In the rows, 128 means zero.
[145 115 123 146 140 150 133 111 119 101 128 161  98  68 118 135 117 130
 122  99 146 163  94 159 106 144 163 140 142 151 154 162 128 145 159 136
  99 138 123]
<106>
[143 109 113 114 141 107 128 113  90 141 132 131 150 206 124 127  68 160
  65 140 182 140 111 176 150 166  79 161 127  98  63 149 147 172 111 188
 127 123 150]
<179>
[116 144 101  61 156  81 130  89  88  75 153 124  87 169 137 117 103 124
 130 114 166  99 130 185  91 179 137 114 106 114  74 161 187 171 128 135
 133 125 122]
<15>
[144 100 123 112 145 105 120 127  89 136 118 155 154 221 135 130  79 159
  74 146 192 135 120 170 154 166  78 164 132  88  61 163 148 176 119 182
 131 111 146]
<15>
[108  95 105 126 132  83  86 166 105 100 101  78  25  89 134 131 154 157
  76 164 109 125 168 144 142 127 149 119 105 112 156 169 156 133 187 168
 127 145 160]
<60>
[114  82 110 123 124  89  91 167 114  97  97  74  22  92 136 131 147 147
  76 162 121 130 168 144 142 137 146 131 122 106 150 175 161 136 184 159
 117 134 160]
<15>
[154 120 125 141 142 150 133 103 112 107 137 157 107  80 109 130 119 126
 121  85 149 157  90 157  97 152 157 136 136 141 144 167 131 162 164 149
 101 139 128]
<106>
[155 116 137 113 122 122 105 115 109 133 130 149 136 183 120 135  90 157
  60 147 177 144 114 154 128 171  93 129 131  97  95 157 139 147 125 175
 102 127 161]
<106>
[104  99 102 123 122 107  95 166 119  96  99  65  41  85 123 131 156 139
  68 164 109 130 170 147 152 122 148 120 111 107 145 148 154 135 169 146
 103 145 160]
<98>
[131  79 107 118 132  95 105 165 126 158 118  60  32 125  90 128 153 170
  93 152 119 100 165 166 159 172 181 114 109  81 118 159 177 149 194 153
 112 134 156]
<136>
[146 139 117 135 152 126 130  99 111 117 145 156  92  91 120 132 106 136
 116 115 124 139 105 153  85 118 168 139 151 168 148 165 140 180 150 160
 115 135 135]
<179>
[147 146 124 123 146 130 130 104 109 108 147 159 108  85 124 131 110 138
 105 115 127 138  96 152  79 107 161 138 156 177 144 165 138 175 142 159
 119 130 138]
<135>
[138 111 138 105 117 120 113 115 111 151 128 136 135 189 114 141  97 139
  57 139 172 143 132 150 130 167 100 128 122  86  80 148 147 145 107 169
 100 130 164]
<97>
[132  75 115 106 111  95 104 174 116 142 110  74  45 119  99 132 158 162
  81 156 124 103 167 168 147 157 184 127 111  74 124 159 176 150 180 153
 111 139 153]
<98>
[100 143  93  66 169  90 137  94  91  71 161 132 104 157 142 107 111 132
 146 119 171  93 122 199  88 169 159 107 102 106  79 159 181 183 113 126
 164 118 130]
<149>
[101  89 106 125 136  98  94 169 108  91  98  77  35  85 144 142 143 154
  75 173 124 132 173 149 137 124 162 133 120 101 151 163 159 140 180 149
 125 137 158]
<98>
[114 146  79  66 151  86 132 128  91  99 144 109 100 176 128 124 121 115
 111 113 170 127 132 176  69 163 127  85 124 114  86 173 177 176 114 150
 133 127 125]
<97>
[138 117 134 152 142 157 122 110 109 111 132 156 111  83 121 134 114 132
 114  95 148 170 116 127  96 128 155 137 145 144 153 170 127 154 148 152
  98 142 130]
<97>
[125 157  88  52 154  71 126 119  77  81 148 143  92 184 127 117 114 113
 110 131 159 114 132 177  68 161 129 101 124 128  97 166 179 176  99 158
 136 136 129]
<60>
[118  74 110 115 125  85 109 171 131 161 108  65  42 126 108 138 158 169
  89 147 124 107 171 161 161 160 195 116 102  64 119 163 176 146 190 150
 118 142 159]
<97>
[107  91 109 137 133  84  97 167 115 110  91  81  26  93 140 139 148 148
  89 159 112 125 172 139 145 127 151 135 114  98 151 174 153 136 186 145
 120 131 162]
<15>
[153 101 125 146 138 147 122 110 107 108 124 162  93  90 118 127 125 123
 111 101 146 164 107 146 100 142 140 146 146 143 147 176 133 153 156 143
  95 131 119]
<15>
[120 143  84  57 145  85 136 122  82  87 144 121  97 179 122 121 115 113
 109 117 169 118 129 186  71 169 130 102 125 107  77 161 186 180 103 153
 123 136 119]
<98>
[130  75 116 123 126  93 108 166 119 156 112  74  47 124  88 116 147 187
  88 147 125 103 160 176 158 169 179 120 103  71 111 175 172 159 185 160
 126 140 155]
<149>
[129 137 123 135 150 129 121 112 106  99 136 173  90  86 135 123 108 142
 111 131 130 140 103 150  81 105 165 132 161 165 157 182 136 178 142 155
 128 139 133]
<149>
[137  79 102 123 130  89 100 161 122 157 114  65  28 128  98 129 155 177
  86 152 116 110 155 165 151 172 178 130 106  73 123 167 169 148 188 151
 118 138 156]
<179>
[138 116 135 117 124 116 106 118  98 141 126 155 132 196 110 128  96 144
  58 148 167 137 122 151 132 166  93 133 121  78  89 154 141 144  92 161
 111 125 166]
<149>
[141 137 125 128 146 126 121 111 117  83 141 168  97  79 139 140 109 135
 112 130 137 146 100 149  78 108 164 135 169 173 167 168 137 174 146 156
 119 126 139]
<106>
[140 132 123 128 139 137 124 110 107  99 139 161  99  73 123 137 118 133
 111 116 129 142 105 151  81  99 161 127 155 175 148 166 143 183 149 163
 109 127 124]
<98>
[128 127 121 128 142 133 122 114 116 104 136 142  95  84 139 142 116 131
 100 117 133 159 106 136  83  97 156 126 166 173 143 181 143 176 138 157
 115 134 132]
<97>
[146  96 128 109 133 105 120 129  96 136 119 145 146 208 125 125  78 159
  66 139 187 135 123 170 160 166  74 152 131 105  57 166 152 170 120 187
 119 112 146]
<15>
[111 102 108 134 116  97  85 181 111  94 105  65  33  83 137 136 151 161
  69 158 112 130 148 143 138 133 144 128 123 117 151 174 157 125 177 170
 122 133 165]
<135>
[109 101  97 145 129  91  86 162 112  98 103  66  29 100 132 136 151 151
  67 168 109 141 157 136 148 133 142 131 118  97 162 159 156 121 173 155
 115 141 165]
<179>
[141 114 120 102 146 105 113 122  77 132 123 154 143 205 126 124  81 161
  61 149 179 134 120 167 138 155  75 152 124 111  70 161 143 175 115 189
 133 132 146]
<60>
[101 152  98  65 167  89 136  89  90  72 158 135  97 156 139 107 103 132
 147 119 168  93 121 199  86 173 161 110 102 112  82 156 179 177 119 131
 161 129 125]
<149>
[128 153  77  68 150  80 134 110  90  96 151 120  89 173 121 116 118 119
 111 126 155 117 117 186  71 170 130 100 124 117  95 159 176 170 114 148
 132 128 129]
<179>
[122 148  82  60 145  84 138 121  95  83 141  99  90 161 123 123 110 133
 117 119 167 119 117 199  81 170 135  96 122 123  80 169 180 172 113 143
 126 130 128]
<106>
[130 152  84  50 156  85 125 120  79  86 147 132  91 180 124 110 120 120
 112 131 161 116 125 182  71 165 125  98 120 133  90 172 173 179 106 153
 135 135 123]
<60>
[109 152  92  60 157  85 144  92  98  69 157 116  94 152 143 126 101 128
 146 116 172 103 119 207  80 181 157 110 108 110  78 154 180 173 120 125
 146 125 128]
<106>
[125 147  83  53 145  82 132 125 103  78 147 116  91 168 119 121 117 119
 117 123 171 112 122 201  72 176 132  95 128 129  85 162 180 176 107 146
 127 123 131]
<106>
[143 105 121  98 154 107 114 129  84 136 123 154 155 215 130 131  79 168
  65 147 183 142 114 158 150 158  63 159 129 112  65 167 145 167 112 186
 130 128 137]
<60>
[110  98 102 134 140 108  95 163 116 108 107  60  32  87 115 134 143 155
  78 170 113 132 167 142 149 134 146 120 121 109 156 159 154 134 183 152
 111 130 167]
<136>
[163 118 137  90 130 110  99 113  87 143 129 161 121 204 115 131  99 156
  54 155 171 135 111 155 122 167  97 134 121 104  87 166 148 155 120 189
 115 135 156]
<60>
[123 144  83  44 142  90 133 127  86  87 147 104  94 173 119 123 116 111
 107 119 165 120 129 186  68 171 124  92 123 121  73 167 187 177 103 146
 123 128 115]
<98>
[137 138 119 133 145 130 123 117 100  92 142 157 101  82 138 132 112 139
 105 117 132 149 103 137  70 102 150 143 166 173 150 176 138 168 126 155
 118 129 137]
<135>
[148 128 127 127 138 125 123 114 107 101 133 159  95  86 129 129 109 136
 109 125 130 140 119 143  86 104 159 128 164 176 156 177 144 175 155 160
 112 124 129]
<15>
[138 133 127 123 134 140 125 107 107  89 135 157 101  71 131 137 117 126
 101 117 128 149  98 150  85  96 159 133 158 174 144 175 143 184 143 164
 105 136 134]
<98>
[143  92 114 115 114  92 108 168 119 158 119  70  49 134  98 120 152 182
  83 152 118  98 157 174 150 175 190 127 106  68 119 160 172 142 186 159
 116 144 161]
<135>
[109 151  94  58 159  84 135  88 105  64 161 124  98 154 143 123 107 123
 143 115 172  96 115 205  84 174 152 110 108 124  80 150 184 171 128 126
 142 128 124]
<106>
[152 121 121 162 140 155 130 102 112 118 133 156 102  86 107 125 120 121
 109 101 130 169 102 144 110 147 151 146 141 138 155 156 123 149 153 146
  95 142 132]
<179>
[146  76 118 120 117  89 100 175 130 149 114  71  46 125  99 131 154 177
  93 148 130 108 157 167 149 171 183 120 113  76 135 167 169 142 197 155
 116 133 154]
<106>
[113 157  91  45 173  80 134  87  79  76 155 141  89 170 142 118 112 119
 140 125 163  99 123 190  69 168 146 115 100 124  84 155 177 175 116 136
 151 141 122]
<60>
[109  92 103 134 127 103  96 168 121  92 100  68  43  80 125 138 150 155
  80 168 126 138 162 148 151 134 157 126 117 101 161 157 153 123 182 137
 119 138 162]
<106>
[141 118 131 138 137 149 125 108 102 109 135 154 106  82 121 131 117 125
 111  88 150 156 101 144  98 143 161 134 135 140 148 171 136 160 171 167
 104 146 131]
<97>
[145 119 117 143 158 163 130 100 108 122 132 157  99  90 106 125 116 126
 126 100 141 154  98 146 104 143 158 140 141 146 142 159 123 160 153 130
 102 140 124]
<136>
[142 109 124 108 145 125 124 113  93 137 132 126 151 200 111 128  75 170
  75 145 187 128 114 180 149 164  82 154 131 106  54 151 153 176 115 188
 118 116 155]
<136>
[110 144  83  61 151  81 130 123  90  93 147 110  92 172 128 126 117 109
 103 116 172 127 133 176  68 160 124  88 124 121  82 174 181 174 106 145
 131 124 129]
<97>
[136  78 103 142 125  85 106 165 120 162 114  73  33 127 106 125 156 176
  95 154 116 113 164 156 145 165 182 126 113  67 141 160 165 138 195 155
 125 141 148]
<179>
[153 122 121 164 142 151 127  94 101 111 140 160 103  84 113 121 118 136
 113  99 138 162  99 139 101 140 157 142 139 140 161 160 133 150 166 161
  96 150 127]
<179>
[158 117 134 100 128 122 105 109  94 151 137 140 118 194 112 130  90 146
  55 153 176 132 110 158 112 173  93 127 134 100  87 157 143 156 125 182
 111 119 164]
<136>
[140 131 119 131 143 129 125 111 109  89 133 163 101  77 131 144 109 135
 105 121 140 158  92 149  73 108 158 136 173 163 159 179 136 175 143 146
 121 128 132]
<106>
[104 154 100  67 161  84 133  85  86  73 161 133 101 168 134 105 102 125
 132 114 168  96 122 196  83 169 153 106 103 111  76 158 183 177 111 133
 152 132 130]
<149>
[116 149  87  57 146  86 136 124  94 100 149 106  92 175 115 118 118 118
 111 112 167 115 137 184  79 172 142  85 118 122  73 165 185 181 109 154
 125 131 130]
<97>
[143 108 125 105 138 122 116 127  84 128 124 151 167 204 127 129  74 163
  61 144 190 138 117 169 145 157  82 153 133  96  68 152 143 178 116 189
 124 120 142]
<98>
[ 98 100 106 149 143 105  94 171 107 106  96  80  46  90 134 125 146 163
  79 171 116 139 165 127 143 118 140 124 116  92 160 176 138 134 168 139
 138 133 165]
<149>
[157 108 135  99 123 111 110 113 109 149 122 152 126 207 118 134  93 143
  59 150 171 134 119 162 143 177  92 138 124  92  74 157 148 154 120 174
 101 121 157]
<15>
[114 142  97  54 167  75 133  88  91  80 152 139  87 178 144 117 105 125
 139 122 171  97 128 181  84 177 145 120 113 107  78 159 186 170 123 126
 141 129 116]
<15>
[137 102 126  98 128 117 125 124  84 128 119 142 159 200 118 137  76 152
  55 136 191 140 109 179 149 168  79 157 127  90  47 155 152 178 105 186
 122 121 146]
<98>
[150 122 119 159 146 150 125  99 108 118 136 157  95  88 112 126 118 126
 116 101 132 166 103 136  98 137 149 148 140 146 159 158 124 145 146 141
  94 144 126]
<179>
[111  89 107 129 131  93  92 164 112  97  97  74  26  85 141 132 151 148
  84 161 117 126 167 142 145 128 152 128 114 107 154 175 155 138 191 151
 122 128 162]
<15>
[136  78 113 114 124  82  94 170 117 149 108  90  35 127 101 127 161 176
  87 157 112 105 164 159 150 161 173 123 107  82 134 167 169 142 190 165
 117 151 148]
<60>
[145 140 115 138 150 129 129 100 106 112 143 150  85  82 120 132 107 140
 112 121 122 148 103 147  80 114 162 138 157 172 156 167 139 172 152 160
 113 138 128]
<179>
[141 132 131 136 139 137 123 113 111 110 140 158  92  73 110 121 106 145
 122 106 127 140 105 153  80 114 170 124 155 176 148 179 135 184 141 163
 124 132 126]
<149>
